In the rows, 128 means zero.
Rows lie near named flat spaces through zero. A row that begins with a name and a colon came from that space; any other row is followed by the name of its block's space that it lies nearest.
cc_gd: [133, 125, 160, 123, 130, 140, 149, 165, 147, 142, 144, 114, 119, 112, 139, 145, 142, 143, 133, 155, 92, 109, 115, 130, 154, 111, 116]
mh_mc: [142, 148, 147, 134, 132, 138, 138, 151, 145, 146, 126, 119, 130, 101, 126, 155, 113, 109, 138, 117, 90, 101, 137, 120, 124, 125, 138]
rp_cp: [105, 130, 137, 112, 139, 125, 115, 159, 142, 152, 139, 129, 115, 134, 129, 173, 116, 142, 129, 117, 98, 136, 139, 94, 118, 128, 141]
bp_sm: [157, 141, 109, 164, 174, 111, 150, 128, 110, 82, 88, 143, 155, 90, 111, 73, 147, 85, 98, 127, 149, 175, 166, 146, 147, 128, 122]
zq_ml: [141, 111, 139, 139, 106, 135, 156, 98, 133, 82, 129, 117, 132, 147, 157, 43, 174, 149, 120, 202, 164, 113, 72, 189, 171, 115, 88]
cc_gd: [176, 144, 112, 167, 99, 123, 143, 80, 94, 114, 117, 127, 153, 108, 110, 127, 127, 75, 185, 104, 145, 108, 154, 161, 98, 148, 138]
bp_sm: [133, 110, 126, 96, 170, 112, 112, 145, 126, 135, 143, 121, 100, 103, 119, 131, 160, 143, 111, 125, 115, 127, 150, 111, 153, 135, 84]
zq_ml: [135, 124, 124, 145, 123, 124, 145, 138, 127, 108, 124, 122, 128, 125, 127, 103, 128, 117, 135, 153, 128, 147, 119, 152, 147, 126, 117]
cc_gd: [100, 92, 122, 97, 122, 144, 115, 112, 129, 149, 113, 145, 110, 162, 126, 124, 138, 181, 100, 135, 162, 122, 109, 116, 132, 131, 84]
cc_gd: [132, 140, 106, 135, 114, 103, 103, 69, 117, 98, 134, 127, 132, 154, 136, 104, 137, 112, 156, 120, 155, 122, 132, 141, 95, 155, 138]
cc_gd: [124, 106, 108, 90, 145, 102, 94, 113, 111, 111, 172, 112, 103, 129, 133, 98, 156, 147, 112, 132, 148, 135, 119, 129, 151, 132, 109]
zq_ml: [133, 126, 129, 131, 127, 128, 134, 136, 125, 126, 132, 124, 128, 121, 126, 127, 128, 125, 130, 132, 125, 132, 126, 133, 136, 124, 128]
mh_mc: [169, 137, 132, 130, 178, 127, 137, 122, 113, 129, 108, 138, 143, 70, 109, 127, 164, 107, 105, 98, 129, 110, 177, 118, 136, 129, 110]
rp_cp: [134, 129, 165, 118, 111, 144, 135, 128, 129, 166, 157, 126, 132, 125, 140, 196, 153, 154, 164, 120, 104, 83, 133, 111, 111, 118, 144]
zq_ml: [127, 72, 101, 82, 131, 128, 108, 129, 79, 151, 164, 126, 105, 116, 103, 134, 142, 165, 104, 107, 167, 144, 126, 122, 161, 118, 96]
mh_mc: [114, 166, 135, 136, 124, 116, 111, 139, 155, 134, 136, 120, 128, 138, 139, 165, 93, 103, 156, 110, 84, 122, 138, 104, 89, 141, 175]
cc_gd: [113, 110, 115, 149, 111, 148, 146, 120, 127, 149, 61, 163, 129, 157, 103, 145, 107, 136, 138, 127, 149, 147, 143, 125, 104, 147, 88]
rp_cp: [126, 112, 121, 98, 120, 130, 110, 137, 123, 146, 158, 111, 105, 121, 123, 135, 113, 138, 124, 119, 123, 111, 111, 124, 142, 127, 118]
rp_cp: [107, 107, 93, 126, 86, 106, 102, 98, 99, 133, 144, 132, 111, 176, 114, 161, 109, 133, 188, 114, 148, 157, 136, 127, 90, 159, 128]
mh_mc: [137, 131, 128, 130, 117, 149, 131, 97, 112, 131, 120, 140, 156, 125, 129, 115, 128, 130, 103, 108, 166, 110, 118, 133, 121, 113, 153]
rp_cp: [111, 127, 103, 136, 131, 106, 115, 126, 121, 111, 121, 135, 123, 148, 120, 122, 114, 118, 137, 125, 136, 173, 141, 124, 115, 144, 132]
rp_cp: [142, 141, 137, 119, 111, 132, 119, 109, 130, 129, 156, 110, 132, 121, 142, 125, 126, 121, 136, 120, 124, 85, 108, 136, 123, 123, 151]
cc_gd: [147, 110, 125, 116, 103, 146, 133, 124, 129, 149, 126, 112, 106, 115, 115, 122, 113, 127, 140, 133, 124, 83, 106, 149, 143, 136, 82]
rp_cp: [154, 132, 109, 141, 120, 128, 133, 94, 117, 92, 118, 118, 140, 116, 129, 54, 125, 100, 110, 137, 162, 116, 105, 170, 145, 129, 120]
mh_mc: [125, 115, 110, 127, 84, 129, 117, 71, 81, 100, 171, 128, 159, 159, 147, 92, 140, 144, 123, 124, 201, 141, 88, 157, 125, 105, 185]
cc_gd: [137, 129, 81, 129, 135, 75, 91, 83, 100, 80, 150, 117, 116, 138, 121, 88, 138, 95, 157, 118, 153, 159, 149, 144, 114, 164, 123]
bp_sm: [124, 120, 99, 145, 99, 99, 120, 104, 129, 103, 120, 118, 101, 164, 122, 111, 116, 109, 189, 154, 127, 144, 127, 156, 110, 171, 88]
mh_mc: [137, 102, 161, 117, 134, 124, 148, 113, 126, 111, 155, 125, 121, 138, 156, 115, 221, 181, 142, 187, 139, 111, 114, 149, 160, 116, 83]
zq_ml: [102, 116, 136, 99, 147, 129, 114, 161, 123, 149, 158, 132, 124, 128, 132, 161, 132, 162, 97, 114, 123, 153, 130, 93, 140, 105, 154]
cc_gd: [127, 146, 90, 123, 143, 56, 81, 112, 135, 65, 173, 89, 92, 140, 141, 77, 128, 86, 166, 146, 107, 157, 133, 146, 126, 170, 124]
rp_cp: [120, 144, 171, 142, 125, 118, 143, 116, 148, 110, 149, 130, 141, 158, 170, 148, 190, 157, 166, 171, 110, 119, 126, 129, 114, 121, 146]
zq_ml: [140, 134, 139, 155, 95, 141, 156, 137, 127, 128, 128, 121, 142, 127, 130, 136, 113, 113, 159, 143, 118, 124, 113, 152, 128, 118, 145]
bp_sm: [93, 118, 134, 136, 129, 96, 128, 124, 152, 92, 129, 132, 108, 188, 156, 114, 173, 162, 162, 195, 122, 168, 122, 136, 126, 147, 95]
mh_mc: [144, 127, 149, 144, 107, 165, 161, 142, 128, 166, 102, 139, 142, 111, 114, 168, 113, 127, 141, 117, 117, 100, 132, 128, 121, 117, 125]
bp_sm: [135, 104, 107, 94, 155, 98, 110, 178, 103, 111, 199, 89, 98, 87, 121, 103, 129, 123, 104, 134, 114, 168, 118, 135, 192, 109, 127]
bp_sm: [136, 142, 109, 156, 125, 130, 139, 130, 130, 116, 89, 134, 138, 121, 111, 104, 89, 88, 124, 120, 131, 145, 135, 141, 121, 138, 129]
zq_ml: [83, 91, 100, 105, 123, 114, 110, 164, 125, 124, 145, 123, 94, 163, 123, 113, 101, 157, 110, 152, 136, 192, 101, 125, 156, 127, 109]
bp_sm: [106, 116, 110, 87, 161, 89, 83, 136, 139, 114, 161, 111, 84, 139, 134, 114, 143, 145, 117, 136, 114, 145, 132, 109, 141, 149, 98]
zq_ml: [140, 156, 158, 104, 175, 134, 107, 91, 138, 143, 127, 145, 150, 106, 145, 150, 180, 145, 93, 87, 131, 70, 162, 85, 101, 124, 149]
rp_cp: [86, 136, 90, 111, 121, 94, 76, 132, 135, 120, 151, 117, 102, 166, 127, 133, 73, 114, 138, 107, 118, 168, 125, 105, 100, 154, 159]
bp_sm: [114, 100, 116, 102, 125, 105, 114, 170, 132, 128, 171, 98, 79, 132, 125, 129, 118, 140, 146, 157, 98, 151, 109, 134, 163, 135, 93]
zq_ml: [114, 165, 160, 128, 153, 127, 128, 176, 170, 135, 140, 117, 131, 115, 149, 154, 114, 121, 115, 130, 69, 124, 129, 99, 127, 112, 173]
bp_sm: [128, 145, 101, 134, 127, 85, 95, 65, 104, 68, 162, 122, 145, 154, 151, 78, 155, 111, 138, 125, 171, 152, 128, 145, 107, 140, 173]
mh_mc: [103, 138, 132, 120, 135, 104, 108, 130, 155, 112, 143, 119, 110, 157, 150, 126, 135, 138, 140, 150, 107, 137, 122, 118, 119, 142, 130]
zq_ml: [164, 116, 150, 136, 144, 142, 162, 128, 83, 130, 148, 139, 166, 83, 124, 143, 187, 140, 116, 118, 153, 132, 150, 135, 154, 88, 149]
cc_gd: [98, 96, 175, 118, 157, 140, 161, 176, 138, 146, 130, 154, 127, 145, 145, 173, 200, 207, 113, 176, 117, 163, 137, 101, 158, 96, 103]
rp_cp: [152, 116, 85, 135, 94, 125, 117, 86, 82, 127, 129, 126, 132, 122, 98, 117, 98, 95, 153, 91, 168, 127, 133, 152, 112, 146, 129]
mh_mc: [100, 102, 107, 139, 80, 134, 130, 117, 107, 134, 123, 142, 129, 178, 121, 141, 102, 146, 154, 135, 161, 166, 110, 137, 111, 131, 135]
mh_mc: [104, 107, 99, 145, 74, 128, 126, 108, 92, 131, 131, 144, 139, 177, 117, 150, 97, 135, 165, 119, 168, 176, 119, 137, 99, 132, 157]
bp_sm: [138, 115, 128, 126, 115, 129, 135, 136, 116, 135, 145, 117, 120, 119, 122, 138, 129, 129, 147, 133, 123, 124, 123, 139, 140, 125, 117]
[124, 108, 117, 120, 116, 139, 127, 135, 113, 160, 119, 137, 118, 129, 104, 165, 109, 136, 139, 106, 132, 131, 140, 116, 119, 135, 112] : rp_cp
[137, 126, 120, 150, 131, 120, 142, 152, 114, 151, 106, 141, 124, 114, 95, 189, 115, 105, 176, 106, 101, 155, 181, 113, 106, 148, 114] : mh_mc
[101, 112, 154, 144, 90, 126, 151, 151, 146, 149, 133, 132, 107, 178, 138, 198, 142, 163, 210, 174, 89, 142, 127, 126, 108, 141, 104] : mh_mc
[103, 86, 101, 135, 76, 148, 138, 89, 131, 124, 74, 146, 109, 194, 120, 82, 110, 158, 135, 171, 182, 134, 84, 165, 127, 152, 52] : rp_cp
[100, 152, 162, 113, 153, 151, 127, 173, 157, 145, 139, 132, 149, 120, 153, 143, 112, 149, 63, 118, 106, 130, 109, 91, 139, 84, 194] : cc_gd
[125, 100, 114, 137, 113, 141, 140, 97, 95, 134, 100, 159, 144, 149, 112, 132, 145, 150, 128, 121, 181, 149, 139, 133, 117, 128, 111] : mh_mc
[107, 120, 116, 121, 147, 107, 118, 156, 148, 115, 123, 121, 98, 140, 126, 112, 121, 131, 124, 153, 107, 160, 129, 124, 144, 143, 94] : bp_sm
[108, 141, 130, 129, 124, 125, 120, 122, 157, 110, 119, 125, 124, 156, 149, 96, 117, 132, 115, 151, 126, 126, 102, 133, 125, 132, 132] : rp_cp
[136, 101, 127, 165, 122, 132, 170, 72, 85, 76, 100, 167, 175, 159, 140, 68, 211, 161, 116, 174, 219, 175, 125, 172, 144, 108, 115] : zq_ml
[138, 116, 114, 134, 148, 113, 135, 136, 108, 109, 127, 130, 128, 113, 116, 108, 146, 121, 121, 135, 140, 163, 145, 138, 149, 127, 111] : rp_cp
[105, 99, 93, 103, 151, 109, 98, 109, 110, 120, 119, 145, 110, 150, 114, 108, 141, 152, 99, 118, 168, 166, 143, 112, 130, 146, 94] : zq_ml
[141, 117, 116, 149, 107, 130, 147, 152, 101, 149, 126, 130, 128, 113, 97, 175, 101, 105, 174, 110, 114, 153, 153, 132, 120, 132, 130] : mh_mc
[146, 102, 141, 134, 101, 150, 163, 156, 115, 148, 137, 118, 122, 111, 117, 145, 128, 137, 151, 151, 118, 120, 111, 153, 159, 111, 102] : mh_mc
[123, 121, 112, 130, 113, 116, 118, 116, 110, 130, 137, 131, 125, 142, 120, 147, 122, 125, 157, 116, 136, 144, 139, 126, 110, 141, 134] : rp_cp
[112, 130, 152, 111, 93, 156, 124, 115, 174, 151, 120, 117, 109, 160, 152, 125, 110, 155, 130, 154, 113, 60, 76, 133, 120, 134, 104] : cc_gd
[82, 165, 144, 119, 200, 124, 117, 206, 198, 123, 94, 134, 121, 121, 143, 113, 92, 124, 43, 136, 72, 167, 133, 78, 145, 115, 150] : rp_cp
[109, 141, 130, 147, 125, 120, 137, 152, 155, 106, 118, 123, 124, 148, 141, 109, 109, 119, 132, 161, 107, 156, 112, 137, 133, 129, 134] : zq_ml
[112, 161, 163, 130, 105, 150, 124, 105, 163, 148, 123, 135, 147, 158, 159, 161, 122, 142, 137, 121, 114, 75, 111, 108, 84, 124, 173] : zq_ml
[152, 173, 154, 172, 134, 105, 158, 183, 160, 104, 143, 96, 128, 96, 139, 143, 116, 70, 186, 159, 43, 136, 143, 146, 134, 130, 154] : cc_gd
[118, 125, 151, 132, 130, 150, 151, 162, 145, 147, 113, 136, 132, 127, 131, 147, 125, 146, 114, 143, 111, 130, 121, 119, 140, 110, 125] : bp_sm
[140, 148, 127, 125, 127, 124, 113, 87, 160, 113, 106, 117, 114, 135, 140, 87, 128, 111, 133, 138, 123, 71, 116, 142, 113, 159, 93] : zq_ml
[117, 119, 131, 100, 130, 123, 112, 139, 144, 123, 159, 106, 104, 133, 144, 106, 130, 146, 112, 150, 118, 116, 95, 132, 154, 123, 116] : rp_cp

Each name stands for a flat space through zero: a line, a plane or more. A row that begins with a name and a colon came from that space; any other row is followed by the name of the space it lies nearest, among the names in its block.
jf_jl: [112, 141, 135, 152, 124, 110, 152, 136, 121, 104, 129, 136, 138, 68, 97, 85, 126, 132, 119, 147, 134, 171, 125, 109, 124, 83, 116]
jf_jl: [95, 140, 108, 162, 127, 63, 115, 120, 99, 104, 152, 153, 105, 107, 100, 104, 116, 107, 100, 143, 123, 154, 146, 111, 119, 106, 83]
hb_ph: [129, 166, 68, 112, 63, 114, 175, 106, 117, 163, 106, 93, 118, 85, 139, 63, 141, 165, 158, 150, 110, 174, 49, 146, 62, 38, 103]
jf_jl: [117, 135, 160, 127, 129, 106, 172, 197, 137, 127, 125, 130, 127, 38, 83, 87, 122, 178, 122, 134, 173, 186, 124, 136, 148, 106, 177]
dm_gf: [168, 114, 126, 116, 95, 99, 126, 134, 118, 123, 130, 101, 86, 155, 133, 143, 170, 159, 145, 104, 81, 124, 155, 166, 86, 148, 117]
dm_gf: [134, 133, 115, 104, 126, 165, 166, 121, 156, 168, 102, 125, 162, 120, 150, 114, 103, 109, 119, 141, 133, 126, 102, 110, 138, 129, 141]
jf_jl: [152, 156, 131, 135, 123, 153, 151, 161, 128, 112, 155, 99, 113, 118, 137, 136, 185, 135, 122, 118, 150, 127, 110, 138, 109, 140, 163]
hb_ph: [144, 78, 178, 110, 109, 138, 88, 114, 162, 138, 106, 134, 153, 165, 155, 154, 116, 147, 152, 130, 111, 103, 157, 131, 134, 142, 134]
jf_jl: [134, 139, 122, 120, 134, 143, 143, 148, 128, 137, 130, 119, 121, 122, 130, 133, 136, 134, 127, 120, 145, 125, 113, 139, 134, 140, 152]
dm_gf: [145, 126, 132, 122, 129, 160, 126, 131, 123, 125, 117, 114, 125, 134, 132, 142, 144, 148, 157, 116, 127, 115, 112, 151, 131, 128, 145]
bq_lp: [141, 121, 129, 110, 138, 120, 130, 153, 129, 140, 135, 120, 105, 149, 127, 152, 135, 139, 122, 105, 129, 116, 148, 149, 135, 173, 150]
hb_ph: [105, 100, 146, 111, 111, 73, 125, 92, 146, 138, 110, 136, 154, 125, 110, 87, 92, 145, 128, 142, 89, 167, 169, 99, 103, 90, 83]
bq_lp: [116, 148, 126, 137, 126, 143, 128, 120, 122, 117, 136, 116, 137, 113, 126, 113, 143, 141, 143, 135, 145, 139, 96, 123, 115, 89, 131]
dm_gf: [125, 124, 148, 122, 146, 158, 126, 133, 120, 117, 110, 119, 139, 110, 105, 126, 128, 171, 169, 116, 140, 135, 111, 147, 144, 102, 151]
jf_jl: [101, 91, 130, 108, 140, 94, 100, 113, 130, 159, 98, 162, 135, 142, 115, 129, 57, 135, 134, 130, 117, 127, 153, 131, 164, 135, 111]
dm_gf: [144, 115, 128, 110, 111, 109, 143, 121, 129, 135, 111, 114, 121, 129, 120, 115, 132, 153, 142, 119, 91, 143, 146, 140, 104, 121, 113]
hb_ph: [124, 161, 91, 130, 167, 151, 109, 119, 108, 124, 176, 113, 102, 196, 151, 177, 159, 84, 103, 102, 147, 80, 119, 124, 124, 184, 135]
bq_lp: [115, 165, 96, 117, 153, 127, 121, 129, 100, 126, 166, 95, 94, 161, 122, 144, 164, 145, 135, 97, 149, 120, 105, 145, 104, 135, 141]
dm_gf: [142, 116, 104, 116, 102, 95, 149, 110, 141, 155, 116, 135, 125, 144, 146, 118, 110, 93, 97, 138, 83, 129, 155, 113, 109, 150, 91]
hb_ph: [104, 152, 97, 124, 161, 112, 126, 129, 103, 130, 153, 122, 104, 145, 110, 134, 127, 123, 116, 109, 143, 127, 124, 130, 129, 142, 127]
jf_jl: [102, 92, 98, 88, 129, 125, 125, 77, 140, 196, 57, 160, 164, 139, 132, 108, 24, 123, 149, 144, 98, 126, 117, 124, 164, 108, 94]
jf_jl: [143, 139, 166, 130, 132, 165, 170, 169, 144, 110, 123, 110, 150, 68, 110, 107, 155, 160, 138, 129, 157, 157, 113, 127, 134, 108, 175]
bq_lp: [147, 119, 193, 168, 128, 200, 142, 155, 146, 79, 103, 142, 178, 51, 117, 115, 141, 136, 152, 154, 157, 139, 108, 118, 167, 89, 164]
dm_gf: [117, 154, 121, 116, 120, 158, 162, 93, 145, 136, 122, 101, 172, 111, 135, 84, 136, 132, 138, 144, 128, 155, 89, 93, 92, 67, 118]
hb_ph: [139, 131, 121, 115, 164, 158, 159, 143, 120, 130, 112, 123, 129, 119, 108, 134, 121, 128, 131, 107, 127, 125, 130, 138, 155, 153, 148]
dm_gf: [135, 128, 139, 111, 144, 182, 142, 142, 136, 141, 104, 118, 147, 114, 128, 133, 122, 154, 158, 120, 152, 122, 96, 144, 154, 122, 169]
bq_lp: [160, 113, 104, 95, 89, 145, 140, 72, 141, 159, 89, 102, 143, 169, 163, 121, 130, 131, 159, 128, 60, 116, 119, 134, 83, 110, 89]
hb_ph: [120, 124, 150, 158, 141, 121, 81, 131, 131, 100, 170, 148, 122, 164, 146, 167, 143, 88, 97, 131, 149, 96, 157, 108, 140, 168, 129]
bq_lp: [129, 163, 136, 137, 139, 199, 127, 115, 123, 100, 144, 91, 150, 126, 138, 129, 179, 148, 165, 124, 159, 122, 71, 125, 108, 84, 154]
bq_lp: [155, 108, 152, 104, 100, 145, 141, 136, 157, 149, 104, 113, 143, 126, 147, 127, 133, 156, 148, 129, 118, 128, 126, 140, 119, 127, 149]
dm_gf: [128, 86, 139, 126, 133, 85, 114, 109, 104, 111, 89, 145, 117, 121, 81, 117, 95, 159, 159, 115, 67, 147, 179, 149, 137, 113, 84]
bq_lp: [163, 116, 82, 139, 107, 147, 152, 58, 98, 113, 69, 127, 134, 129, 124, 106, 119, 101, 161, 133, 25, 126, 127, 135, 105, 90, 44]
bq_lp: [103, 137, 148, 144, 146, 141, 106, 130, 142, 118, 156, 141, 150, 133, 139, 138, 125, 104, 106, 141, 171, 118, 124, 96, 144, 132, 143]
hb_ph: [124, 64, 186, 97, 131, 110, 84, 104, 162, 141, 103, 141, 159, 174, 130, 146, 89, 155, 148, 121, 99, 117, 191, 119, 140, 145, 120]
hb_ph: [122, 119, 125, 106, 113, 104, 178, 129, 129, 147, 78, 125, 143, 61, 85, 64, 92, 176, 152, 136, 101, 189, 123, 135, 123, 69, 114]
jf_jl: [110, 130, 116, 151, 136, 106, 108, 102, 109, 107, 138, 145, 125, 135, 117, 124, 119, 102, 118, 135, 113, 128, 142, 111, 126, 117, 89]
[111, 141, 109, 137, 155, 126, 132, 133, 108, 124, 132, 140, 119, 117, 109, 127, 113, 115, 118, 124, 141, 130, 122, 128, 150, 133, 127] : jf_jl
[139, 131, 82, 116, 134, 96, 140, 121, 93, 135, 122, 118, 82, 149, 109, 133, 130, 132, 132, 101, 85, 127, 143, 159, 113, 149, 100] : bq_lp
[151, 146, 127, 125, 61, 86, 151, 159, 145, 139, 155, 98, 99, 109, 152, 106, 181, 154, 113, 139, 131, 155, 117, 139, 65, 115, 139] : jf_jl
[137, 123, 137, 136, 116, 129, 158, 128, 137, 120, 109, 133, 147, 90, 118, 100, 122, 122, 122, 143, 110, 151, 136, 113, 126, 108, 116] : hb_ph
[118, 92, 126, 149, 166, 159, 95, 92, 100, 110, 77, 176, 148, 128, 104, 145, 64, 103, 158, 131, 100, 101, 138, 135, 196, 123, 94] : dm_gf
[114, 131, 86, 100, 135, 62, 119, 130, 112, 162, 150, 125, 79, 176, 125, 142, 114, 125, 101, 104, 116, 122, 156, 143, 113, 175, 113] : bq_lp
[132, 132, 94, 137, 108, 96, 152, 119, 93, 121, 100, 129, 104, 86, 94, 90, 120, 148, 149, 131, 86, 162, 120, 152, 112, 83, 88] : bq_lp
[102, 182, 71, 162, 142, 90, 152, 150, 83, 110, 169, 134, 83, 91, 100, 106, 142, 98, 88, 131, 154, 152, 104, 125, 122, 121, 114] : jf_jl
[151, 108, 151, 117, 89, 110, 104, 125, 150, 134, 139, 112, 119, 166, 161, 147, 158, 144, 133, 126, 110, 114, 149, 136, 92, 143, 129] : jf_jl
[100, 140, 150, 172, 185, 136, 129, 141, 99, 66, 141, 151, 139, 79, 69, 116, 123, 116, 119, 127, 151, 150, 145, 106, 167, 111, 126] : jf_jl
[111, 122, 148, 128, 166, 170, 121, 143, 125, 126, 107, 144, 151, 101, 106, 133, 97, 147, 153, 126, 167, 125, 106, 136, 183, 118, 164] : dm_gf
[93, 163, 81, 114, 146, 104, 109, 163, 79, 152, 147, 116, 66, 122, 103, 135, 126, 189, 159, 102, 185, 134, 68, 190, 140, 114, 166] : hb_ph
[101, 124, 93, 144, 136, 109, 104, 67, 106, 124, 117, 155, 138, 150, 125, 118, 88, 83, 123, 143, 92, 121, 134, 103, 130, 105, 60] : jf_jl
[141, 128, 120, 142, 141, 184, 107, 114, 115, 116, 116, 133, 133, 147, 146, 160, 133, 109, 152, 125, 130, 88, 101, 142, 152, 135, 133] : dm_gf
[136, 139, 138, 165, 134, 144, 124, 154, 124, 97, 150, 144, 122, 111, 133, 145, 149, 95, 104, 137, 153, 114, 128, 121, 148, 149, 142] : hb_ph
[118, 134, 120, 124, 141, 119, 149, 157, 109, 133, 112, 131, 114, 82, 91, 108, 111, 163, 143, 121, 145, 155, 112, 153, 150, 111, 146] : hb_ph
[123, 144, 78, 77, 112, 106, 117, 83, 129, 179, 146, 85, 107, 213, 165, 138, 142, 139, 135, 106, 104, 111, 113, 135, 66, 136, 108] : bq_lp
[139, 100, 163, 137, 65, 114, 104, 115, 158, 129, 113, 137, 149, 117, 158, 114, 130, 143, 144, 162, 114, 136, 128, 122, 104, 89, 113] : hb_ph
[95, 165, 89, 125, 172, 76, 115, 161, 84, 126, 185, 118, 61, 151, 95, 148, 144, 139, 103, 90, 166, 130, 134, 151, 128, 167, 144] : bq_lp
